Here is a tiny trained network, its code and every weight. The questions are about switching its units off for an input and a target symbol, where a switched-off unit gives its printed mean instead of its output.

import numpy as np


def w(rows, s, z=0):
    codes = np.array(rows[::2]) - 128.0
    scale = np.full(codes.shape[1], s)
    scale[-1] = z or s
    return codes * scale


def f(y):
    return np.maximum(y, 0)


def softmax(a):
    e = np.exp(a - a.max(-1, keepdims=True))
    return e / e.sum(-1, keepdims=True)


def log_softmax(a):
    a = a - a.max(-1, keepdims=True)
    return a - np.log(np.exp(a).sum(-1, keepdims=True))


def net(x, mask):
    ids = ['αβγζμσφψ'.index(c) for c in x.split()]
    T = len(ids)
    res = E[ids] + P[:T]
    u = 0
    for l in range(2):
        q, k, v = (res @ M[l].T for M in (Q, K, V))
        z = softmax(np.where(np.tri(T) > 0, q @ k.T / 3**0.5, -1e9)) @ v
        res = res + np.where(mask[u], z, O[l][:, -1]) @ O[l][:, :-1]
        u += 1
        y = f(res @ A[l][:, :-1].T + A[l][:, -1])
        res = res + np.where(mask[u : u + 4], y, B[l][:, -1]) @ B[l][:, :-1]
        u += 4
    return log_softmax(res[-1] @ U[:, :-1].T + U[:, -1])


Q, K, V, O, A, B = {}, {}, {}, {}, {}, {}
E = w([
[124,194,189,163,139,62,61,183,95,168,153],'α',
[163,81,161,102,210,168,143,91,68,40,157],'β',
[94,99,51,127,187,113,162,186,115,143,150],'γ',
[196,81,180,106,134,49,155,149,109,80,110],'ζ',
[125,84,70,171,58,116,122,200,142,108,132],'μ',
[176,60,140,203,107,177,180,97,183,153,161],'σ',
[98,254,68,140,132,109,128,173,116,86,98],'φ',
[162,169,159,16,148,128,131,180,187,176,124],'ψ',
],0.019)
P = w([
[119,147,139,134,143,204,79,158,157,146,76],'0',
[202,92,94,82,117,180,100,191,70,144,146],'1',
[100,146,143,129,138,148,113,142,162,146,104],'2',
[206,95,103,95,116,133,100,175,93,133,180],'3',
[91,138,137,138,130,114,125,114,157,136,117],'4',
[202,95,107,115,123,94,111,162,118,115,212],'5',
[89,144,138,153,136,83,153,99,153,129,131],'6',
[202,111,108,116,121,51,125,158,128,99,248],'7',
[94,156,135,172,160,76,186,102,144,113,134],'8',
],0.017)
Q[0] = w([
[16,164,150,146,171,118,143,73,152,147,6],'0.h1',
[154,128,138,140,132,125,131,124,130,82,96],'0.h1',
[178,115,103,88,211,79,136,203,181,173,189],'0.h1',
],0.012)
K[0] = w([
[57,214,10,153,117,128,58,198,105,131,116],'0.h1',
[151,146,122,98,126,135,103,156,138,117,147],'0.h1',
[109,93,139,175,137,43,154,27,127,83,181],'0.h1',
],0.012)
V[0] = w([
[178,149,184,90,69,49,166,142,121,13,79],'0.h1',
[121,45,192,99,132,152,47,157,118,110,3],'0.h1',
[84,111,150,39,230,146,50,131,64,93,181],'0.h1',
],0.0049)
O[0] = w([
[29,56,202,48,2,140,116,118,146,65,110,253],'0.h1',
[69,87,161,155,93,82,197,180,137,155,79,193],'0.h1',
[136,65,102,134,160,53,40,83,126,146,74,216],'0.h1',
],0.0091,0.0039)
A[0] = w([
[65,167,84,216,132,207,91,124,209,134,156,154],'0.n1',
[121,154,193,135,163,181,199,102,217,190,83,4],'0.n2',
[99,212,101,149,167,96,191,184,172,144,111,126],'0.n3',
[45,151,207,132,170,109,131,70,190,98,2,92],'0.n4',
],0.0081,0.0042)
B[0] = w([
[165,148,216,107,122,142,161,113,245,125,129,172],'0.n1',
[72,140,134,152,104,130,204,129,45,160,116,186],'0.n2',
[152,71,108,120,38,113,113,79,102,177,144,240],'0.n3',
[152,154,76,152,211,105,113,76,97,127,129,253],'0.n4',
],0.012,0.0067)
Q[1] = w([
[76,139,111,193,117,237,133,90,131,128,110],'1.h1',
[34,91,156,130,131,84,168,46,167,135,41],'1.h1',
[48,160,144,99,173,150,94,54,118,254,157],'1.h1',
],0.0081)
K[1] = w([
[197,115,65,163,96,149,117,126,139,254,68],'1.h1',
[46,131,88,96,53,50,114,154,159,149,166],'1.h1',
[171,168,87,155,128,17,104,155,201,153,218],'1.h1',
],0.0089)
V[1] = w([
[109,123,170,240,105,79,92,214,71,125,194],'1.h1',
[108,157,2,90,55,97,65,197,185,224,79],'1.h1',
[91,198,199,37,146,154,18,114,149,188,171],'1.h1',
],0.0046)
O[1] = w([
[139,214,134,184,57,210,27,193,153,253,92,106],'1.h1',
[196,175,61,185,62,159,174,176,119,2,121,248],'1.h1',
[176,182,223,190,176,43,147,158,43,111,48,144],'1.h1',
],0.0073,0.0014)
A[1] = w([
[153,47,94,74,193,83,47,215,138,107,121,97],'1.n1',
[139,91,94,214,71,191,60,176,37,17,192,1],'1.n2',
[113,80,190,69,108,147,128,165,234,120,132,96],'1.n3',
[162,168,55,143,254,143,81,99,147,132,113,56],'1.n4',
],0.0067,0.0083)
B[1] = w([
[63,199,123,162,136,189,173,96,191,136,88,255],'1.n1',
[124,110,229,187,160,176,233,17,121,195,78,147],'1.n2',
[131,130,78,254,98,105,84,115,47,61,153,226],'1.n3',
[78,138,79,193,116,243,119,220,89,107,178,155],'1.n4',
],0.0094,0.0085)
U = w([
[181,169,194,173,102,120,54,120,113,148,148,95],'α',
[134,123,228,146,75,142,183,101,172,148,181,14],'β',
[100,111,142,125,2,118,92,187,129,81,182,197],'γ',
[252,61,106,97,113,121,73,123,142,145,212,239],'ζ',
[186,149,76,149,81,45,170,97,9,125,150,59],'μ',
[130,186,99,172,142,148,114,98,102,98,194,2],'σ',
[92,122,159,108,115,119,83,37,196,151,110,186],'φ',
[201,226,186,48,84,165,113,138,191,41,154,195],'ψ',
],0.0061,0.0048)

Each question gives the input, a string of symbols that net reads in full, and the target symbol t.
The units are the heads (3 rows each of Q, K, V and O) and the neurons (one row each of A and B). Each row of codes is followed by its name. A weight is (code - 128) times the scale printed after its matrix; where a second scale follows, it is the last column's (O, A, B and U).
mask holds one flag per unit, layer by layer, with each layer's heads first. A switched-off unit (its flag False) gives its mean, the last column of its rows in O or B, instead of its output. The means were averaged over made-up inputs and are rounded, as every weight is.
A unit's drop is (log p(t) with every unit on - log p(t) with that unit switched off) / (log p(t) with every unit on - log p(t) with every unit switched off).
The circuit of an input: a set's keep is (log p(t) with only the set's units on - log p(t) with every unit switched off) / (log p(t) with every unit on - log p(t) with every unit switched off). Starting from all 10 units, units are removed one at a time, each time the one whose removal leaves the highest keep (on an exact tie, the one counted first), for as long as the keep stays at least 0.8.
units of the circuit, in order: the units of the circuit, biggest drop first
most important unit: the unit with the biggest drop
k most important neurons: the k neurons with the biggest drops, biggest first
k most important neurons of layer l: the k neurons of layer l with the biggest drops, biggest first
drop of u: that unit's drop, to one decimal
input ζ ζ γ, target ζ: 2 most important neurons : (0.n3, 1.n1)
input ψ φ φ γ ψ ζ ζ, target φ: 3 most important neurons of layer 0 : (0.n4, 0.n3, 0.n2)
input ψ ψ α ψ ψ β γ μ ζ, target φ: units of the circuit, in order : (1.h1, 0.h1)
input φ α μ σ ψ γ ψ, target ζ: units of the circuit, in order : (0.h1, 1.n1)
input σ φ φ α, target ζ: units of the circuit, in order : (0.h1, 1.h1, 0.n2, 0.n3)
input ψ ψ β γ, target φ: units of the circuit, in order : (1.n1, 1.h1)
input β σ γ β, target φ: units of the circuit, in order : (1.n1, 0.h1, 1.h1)
input ζ β φ ψ φ φ ψ μ, target φ: most important unit : 1.n1
input ψ ψ ψ ψ α α, target α: units of the circuit, in order : (1.h1, 0.h1)
input μ ψ β ψ β β ψ, target σ: units of the circuit, in order : (0.h1, 0.n4, 1.n4)
input φ ψ φ α, target α: 2 most important neurons : (0.n3, 1.n2)
input φ ζ γ ψ σ φ, target ζ: units of the circuit, in order : (0.n3, 0.h1, 1.h1, 0.n2)
input ψ γ γ, target ζ: 2 most important neurons of layer 0 : (0.n3, 0.n1)
input ψ α β φ, target φ: most important neuron of layer 1 : (1.n1)
input φ ψ ζ μ ζ ζ α γ, target γ: 2 most important neurons : (0.n4, 1.n3)
input ζ μ γ σ ψ, target μ: 4 most important neurons : (0.n2, 0.n1, 1.n1, 0.n3)
input ψ ψ φ γ, target σ: 2 most important neurons : (1.n4, 1.n1)
input μ ψ ψ β ψ ψ γ φ, target φ: 2 most important neurons of layer 1 : (1.n1, 1.n3)
input ψ ψ ψ φ γ γ ψ ψ, target ψ: 2 most important neurons : (0.n3, 1.n1)
input β ψ α α, target φ: most important unit : 1.h1
input ζ ψ ψ ψ ψ γ ψ, target ζ: drop of 0.n3 : 0.2
input ψ φ ψ φ ζ α φ, target α: drop of 1.n1 : 0.1
input ψ γ φ α γ ψ φ γ, target σ: drop of 0.n3 : 0.1
input α ζ ζ ψ ζ ψ φ, target ψ: drop of 0.h1 : 1.2
